Below are the code and all the weights of a small trained network. Each question names an input and a target symbol and asks about switching units off, where a switched-off unit gives its printed mean instead of its output.

import numpy as np


def w(rows, s, z=0):
    codes = np.array(rows[::2]) - 128.0
    scale = np.full(codes.shape[1], s)
    scale[-1] = z or s
    return codes * scale


def norm(h):
    return h / np.sqrt((h * h).mean(-1, keepdims=True) + 1e-5)


def f(y):
    return np.maximum(y, 0)


def softmax(a):
    e = np.exp(a - a.max(-1, keepdims=True))
    return e / e.sum(-1, keepdims=True)


def log_softmax(a):
    a = a - a.max(-1, keepdims=True)
    return a - np.log(np.exp(a).sum(-1, keepdims=True))


def net(x, mask):
    ids = ['αβγεζηθλμξπτφψω'.index(c) for c in x.split()]
    T = len(ids)
    res = E[ids] + P[:T]
    u = 0
    for l in range(2):
        r = norm(res)
        for j in range(2):
            rows = slice(3 * j, 3 * j + 3)
            q, k, v = (r @ M[l][rows].T for M in (Q, K, V))
            z = softmax(np.where(np.tri(T) > 0, q @ k.T / 3**0.5, -1e9)) @ v
            o = O[l][rows]
            res = res + np.where(mask[u + j], z, o[:, -1]) @ o[:, :-1]
        u += 2
        y = f(norm(res) @ A[l][:, :-1].T + A[l][:, -1])
        res = res + np.where(mask[u : u + 12], y, B[l][:, -1]) @ B[l][:, :-1]
        u += 12
    return log_softmax(norm(res)[-1] @ U[:, :-1].T + U[:, -1])


Q, K, V, O, A, B = {}, {}, {}, {}, {}, {}
E = w([
[99,111,73,107,63,184],'α',
[184,182,102,118,140,127],'β',
[99,140,66,156,127,242],'γ',
[52,183,130,120,143,93],'ε',
[72,139,114,114,132,103],'ζ',
[90,118,152,116,140,137],'η',
[146,193,142,94,91,148],'θ',
[239,157,131,108,109,156],'λ',
[92,144,148,126,114,93],'μ',
[125,146,154,91,159,171],'ξ',
[160,3,69,182,150,106],'π',
[121,171,140,80,115,102],'τ',
[117,131,132,203,118,192],'φ',
[85,141,120,86,180,135],'ψ',
[180,174,152,128,104,116],'ω',
],0.003)
P = w([
[93,255,155,43,110,131],'0',
[93,239,150,53,107,136],'1',
[116,234,140,59,100,123],'2',
[116,228,142,53,100,131],'3',
[119,228,140,75,95,125],'4',
[133,214,137,70,111,135],'5',
[129,212,136,69,100,138],'6',
[131,228,137,64,92,133],'7',
],0.00075)
Q[0] = w([
[212,225,116,88,47,190],'L0H0',
[82,10,196,182,234,38],'L0H0',
[43,29,154,119,188,14],'L0H0',
[30,144,57,85,137,246],'L0H1',
[6,148,82,111,77,253],'L0H1',
[24,148,72,103,147,237],'L0H1',
],0.0043)
K[0] = w([
[161,3,39,193,110,100],'L0H0',
[121,251,226,109,141,199],'L0H0',
[85,253,240,121,171,108],'L0H0',
[140,48,91,251,140,174],'L0H1',
[117,63,127,254,98,214],'L0H1',
[133,43,88,247,117,176],'L0H1',
],0.0055)
V[0] = w([
[60,251,172,63,38,209],'L0H0',
[87,26,10,125,103,156],'L0H0',
[139,119,46,87,25,185],'L0H0',
[94,125,64,89,132,183],'L0H1',
[111,194,171,209,200,114],'L0H1',
[98,91,3,233,115,192],'L0H1',
],0.0014)
O[0] = w([
[141,247,66,184,129,103,254],'L0H0',
[135,31,165,166,105,123,94],'L0H0',
[96,78,100,217,144,58,168],'L0H0',
[129,116,172,102,118,73,159],'L0H1',
[147,42,87,154,45,155,126],'L0H1',
[255,171,83,151,128,75,77],'L0H1',
],0.0016,0.0021)
A[0] = w([
[254,97,165,97,126,165,98],'L0N0',
[134,17,48,196,243,14,1],'L0N1',
[192,167,74,191,125,154,53],'L0N2',
[113,58,178,86,145,62,102],'L0N3',
[115,143,118,116,91,134,101],'L0N4',
[76,92,139,77,106,183,81],'L0N5',
[129,131,145,186,127,176,18],'L0N6',
[183,53,113,142,82,162,127],'L0N7',
[87,101,111,102,109,187,93],'L0N8',
[152,134,106,160,186,138,145],'L0N9',
[124,150,176,138,205,140,189],'L0N10',
[116,146,54,114,165,154,95],'L0N11',
],0.0032,0.00098)
B[0] = w([
[12,250,59,111,106,91,188],'L0N0',
[144,118,77,182,92,82,177],'L0N1',
[64,78,147,61,213,85,224],'L0N2',
[76,25,76,165,183,129,152],'L0N3',
[161,124,110,136,160,109,228],'L0N4',
[157,63,141,41,209,66,193],'L0N5',
[174,101,209,131,206,55,148],'L0N6',
[212,101,206,122,85,200,172],'L0N7',
[184,95,154,52,159,142,183],'L0N8',
[115,131,140,127,95,72,167],'L0N9',
[170,91,86,123,95,93,253],'L0N10',
[169,113,175,150,93,67,238],'L0N11',
],0.0024,0.0011)
Q[1] = w([
[121,251,90,78,157,119],'L1H0',
[76,238,83,82,145,115],'L1H0',
[113,254,73,69,144,110],'L1H0',
[132,7,147,196,135,241],'L1H1',
[89,12,81,169,89,233],'L1H1',
[116,8,122,202,110,249],'L1H1',
],0.0058)
K[1] = w([
[179,3,75,218,126,177],'L1H0',
[163,17,57,193,111,187],'L1H0',
[165,6,65,216,109,167],'L1H0',
[94,253,176,52,154,80],'L1H1',
[102,247,162,41,120,103],'L1H1',
[102,250,180,55,142,101],'L1H1',
],0.0052)
V[1] = w([
[150,171,220,41,20,57],'L1H0',
[183,108,220,112,52,73],'L1H0',
[135,70,77,89,78,111],'L1H0',
[106,138,7,20,38,179],'L1H1',
[135,87,127,99,81,54],'L1H1',
[149,113,155,123,221,84],'L1H1',
],0.0016)
O[1] = w([
[169,51,196,41,87,95,250],'L1H0',
[160,173,173,61,106,18,69],'L1H0',
[147,166,56,128,89,87,97],'L1H0',
[234,2,15,87,15,230,255],'L1H1',
[98,135,75,100,95,65,122],'L1H1',
[123,160,148,79,195,101,136],'L1H1',
],0.0016,0.00097)
A[1] = w([
[82,151,80,163,109,134,109],'L1N0',
[182,78,27,152,2,67,4],'L1N1',
[161,159,173,95,131,115,209],'L1N2',
[126,147,93,149,180,132,115],'L1N3',
[151,168,97,171,108,172,146],'L1N4',
[83,151,197,185,139,92,122],'L1N5',
[109,105,178,141,84,181,26],'L1N6',
[169,105,169,125,120,164,183],'L1N7',
[83,89,179,110,95,106,49],'L1N8',
[111,95,191,159,184,108,245],'L1N9',
[64,128,87,145,129,86,139],'L1N10',
[79,113,118,105,169,118,85],'L1N11',
],0.0046,0.0018)
B[1] = w([
[174,59,142,125,157,130,154],'L1N0',
[92,124,26,234,42,24,194],'L1N1',
[115,79,134,180,139,120,252],'L1N2',
[136,94,165,190,142,123,150],'L1N3',
[134,36,105,189,168,153,157],'L1N4',
[38,113,76,134,146,191,163],'L1N5',
[195,115,90,116,83,47,130],'L1N6',
[119,194,172,144,151,132,156],'L1N7',
[144,92,222,209,111,118,138],'L1N8',
[80,253,100,163,141,89,160],'L1N9',
[187,122,149,105,96,188,165],'L1N10',
[151,56,70,149,123,102,149],'L1N11',
],0.0038,0.0034)
U = w([
[200,14,151,53,40,168,133],'α',
[242,222,6,61,130,211,106],'β',
[191,133,237,30,230,213,254],'γ',
[8,249,105,224,240,116,124],'ε',
[141,130,94,134,139,130,94],'ζ',
[187,21,102,225,217,237,212],'η',
[82,234,181,4,22,34,108],'θ',
[208,233,177,187,14,252,123],'λ',
[3,95,37,52,103,246,123],'μ',
[94,24,15,4,228,83,55],'ξ',
[121,98,8,220,10,45,154],'π',
[60,3,245,166,180,4,76],'τ',
[221,208,254,245,95,104,103],'φ',
[251,196,75,130,252,5,88],'ψ',
[29,78,242,175,15,197,51],'ω',
],0.0058,0.0029)

Each question gives the input, a string of symbols that net reads in full, and the target symbol t.
The units are the heads (3 rows each of Q, K, V and O) and the neurons (one row each of A and B). Each row of codes is followed by its name. A weight is (code - 128) times the scale printed after its matrix; where a second scale follows, it is the last column's (O, A, B and U).
mask holds one flag per unit, layer by layer, with each layer's heads first. A switched-off unit (its flag False) gives its mean, the last column of its rows in O or B, instead of its output. The means were averaged over made-up inputs and are rounded, as every weight is.
A unit's drop is (log p(t) with every unit on - log p(t) with that unit switched off) / (log p(t) with every unit on - log p(t) with every unit switched off).
The circuit of an input: a set's keep is (log p(t) with only the set's units on - log p(t) with every unit switched off) / (log p(t) with every unit on - log p(t) with every unit switched off). Starting from the 12 units with the biggest drops (on a tie, the unit counted first), units are removed one at a time, each time the one whose removal leaves the highest keep (on an exact tie, the one counted first), for as long as the keep stays at least 0.8.
units of the circuit, in order: the units of the circuit, biggest drop first
unit that matters most: the unit with the biggest drop
top k neurons: the k neurons with the biggest drops, biggest first
top k neurons in layer l: the k neurons of layer l with the biggest drops, biggest first
heads that matter: for each layer, one digit per head in row order, 1 if its drop is at least 0.15 and else 0, layers parted by /
input φ τ τ λ θ, target ε: unit that matters most -> L1H1
input τ ψ τ ε φ τ ε φ, target ε: units of the circuit, in order -> L0N6, L0N2, L1N9
input τ τ π τ τ, target τ: units of the circuit, in order -> L0H0, L1N8
input ω τ α ξ, target π: units of the circuit, in order -> L1H1, L1N1, L0H0
input ξ φ τ τ η, target ε: units of the circuit, in order -> L1H1, L1N9
input μ ζ α λ, target π: units of the circuit, in order -> L1N1, L1H1
input ω θ τ φ β β ξ, target ε: units of the circuit, in order -> L1H1, L1N9
input ξ β γ ξ ξ, target η: heads that matter -> 00 / 10
input τ ζ ε β η τ τ τ, target θ: heads that matter -> 00 / 00
input β ω μ, target ω: heads that matter -> 00 / 10
input ξ ξ ξ ξ ψ ζ τ θ, target λ: top 3 neurons -> L1N1, L1N4, L1N5
input β τ η γ α ξ τ ε, target π: heads that matter -> 00 / 01
input β ξ η η η ε ξ λ, target β: heads that matter -> 10 / 00
input β φ α ε β ε ε ε, target π: unit that matters most -> L0H0
input η π τ λ, target λ: heads that matter -> 10 / 10
input ξ α ξ η η ζ τ λ, target π: heads that matter -> 00 / 01
input τ ε π τ τ μ ψ, target ψ: heads that matter -> 01 / 00
input ξ π τ ω η φ ε β, target β: heads that matter -> 10 / 11
input γ τ ε ε ψ τ β, target η: heads that matter -> 00 / 10
input β π β, target β: top 4 neurons in layer 1 -> L1N1, L1N10, L1N0, L1N9
input β φ ξ ε ζ β ω ω, target ε: heads that matter -> 00 / 01
input ξ γ τ ε η, target η: unit that matters most -> L1H0
input β ξ τ π μ, target μ: top 2 neurons -> L1N5, L1N1
input λ τ η ζ α τ τ γ, target η: top 2 neurons -> L0N2, L1N1
input ξ τ π λ τ η η, target η: top 2 neurons -> L1N1, L1N10
input β π τ μ α τ φ λ, target λ: top 4 neurons -> L0N7, L0N0, L1N1, L1N4
